Below are the code and all the weights of a small trained network. Each question names an input and a class and asks about switching units off, where a switched-off unit gives its printed mean instead of its output.

import numpy as np


def w(rows, s, z=0):
    codes = np.array(rows[::2]) - 128.0
    scale = np.full(codes.shape[1], s)
    scale[-1] = z or s
    return codes * scale


def f(y):
    return np.maximum(y, 0)


def log_softmax(a):
    a = a - a.max(-1, keepdims=True)
    return a - np.log(np.exp(a).sum(-1, keepdims=True))


def net(x, mask):
    res = np.array(x, float).reshape(1, 7) / 4 @ E
    y = f(res @ A[0][:, :-1].T + A[0][:, -1])
    res = res + np.where(mask, y, B[0][:, -1]) @ B[0][:, :-1]
    return log_softmax(res[-1] @ U[:, :-1].T + U[:, -1])


A, B = {}, {}
E = w([
[127,119,157,119,136],'x0',
[127,131,124,126,130],'x1',
[79,170,87,75,106],'x2',
[168,119,96,196,157],'x3',
[128,117,164,120,139],'x4',
[63,6,92,124,136],'x5',
[129,139,93,140,109],'x6',
],0.011)
A[0] = w([
[109,49,127,192,171,161],'n1',
[230,181,151,201,171,195],'n2',
[153,175,146,118,84,253],'n3',
[170,122,133,204,158,54],'n4',
[52,66,87,27,68,51],'n5',
[111,152,21,52,148,179],'n6',
[115,68,63,235,110,221],'n7',
[172,140,168,209,88,97],'n8',
[72,254,173,20,110,206],'n9',
[62,55,112,90,124,176],'n10',
[59,76,98,61,134,116],'n11',
],0.0096,0.0043)
B[0] = w([
[11,9,94,200,132,205],'n1',
[254,193,123,150,199,221],'n2',
[131,237,225,180,94,198],'n3',
[138,68,117,145,249,165],'n4',
[198,167,66,35,207,204],'n5',
[163,160,124,175,98,193],'n6',
[119,47,110,172,124,222],'n7',
[202,135,146,141,225,168],'n8',
[99,203,151,143,57,250],'n9',
[177,64,28,100,148,212],'n10',
[235,101,106,39,148,195],'n11',
],0.0074,0.011)
U = w([
[152,208,194,186,86,242],'0',
[216,174,90,64,209,77],'1',
[93,84,64,76,113,227],'2',
[41,81,97,161,154,2],'3',
[51,255,159,94,51,46],'4',
],0.0092,0.0073)

Each question gives the input, the list of numbers given to net, and the class t.
The units are the neurons (one row each of A and B). Each row of codes is followed by its name. A weight is (code - 128) times the scale printed after its matrix; where a second scale follows, it is the last column's (A, B and U).
mask holds one flag per neuron, in row order. A switched-off neuron (its flag False) gives its mean, the last column of its row in B, instead of its output. The means were averaged over made-up inputs and are rounded, as every weight is.
A unit's drop is (log p(t) with every unit on - log p(t) with that unit switched off) / (log p(t) with every unit on - log p(t) with every unit switched off).
The circuit of an input: a set's keep is (log p(t) with only the set's units on - log p(t) with every unit switched off) / (log p(t) with every unit on - log p(t) with every unit switched off). Starting from all 11 units, units are removed one at a time, each time the one whose removal leaves the highest keep (on an exact tie, the one counted first), for as long as the keep stays at least 0.8.
units of the circuit, in order: the units of the circuit, biggest drop first
k most important neurons: the k neurons with the biggest drops, biggest first
drop when u is switched off: that unit's drop, to one decimal
input [4,2,5,-6,8,-7,7], class 4: units of the circuit, in order -> (n9)
input [-1,-5,6,3,1,0,5], class 0: units of the circuit, in order -> (n6 n10)
input [1,8,4,6,-2,-1,5], class 0: 2 most important neurons -> (n5 n10)
input [-7,-8,6,8,7,-7,-7], class 0: 2 most important neurons -> (n5 n3)
input [5,5,6,4,8,0,-3], class 0: 3 most important neurons -> (n5 n1 n10)
input [-3,-4,2,-7,-2,7,-1], class 1: 2 most important neurons -> (n5 n11)
input [-2,-5,-8,4,1,1,7], class 3: 4 most important neurons -> (n1 n7 n5 n11)
input [6,-4,3,-4,3,-1,-7], class 4: 2 most important neurons -> (n9 n2)
input [-8,6,7,0,-4,8,-3], class 1: 3 most important neurons -> (n5 n11 n6)
input [5,1,2,-3,-1,-7,-7], class 4: 2 most important neurons -> (n9 n7)
input [-2,2,8,-5,0,3,-6], class 1: 2 most important neurons -> (n5 n11)
input [1,-3,4,5,-8,-5,3], class 0: drop when n3 is switched off -> 0.1
input [-6,-2,7,-5,-2,-4,-5], class 4: drop when n9 is switched off -> 0.1
input [-6,6,7,3,2,-4,1], class 0: drop when n11 is switched off -> -0.1
input [0,5,2,-5,3,-6,3], class 4: drop when n9 is switched off -> 0.3
input [4,-8,-8,8,-3,5,-2], class 3: units of the circuit, in order -> (n1)
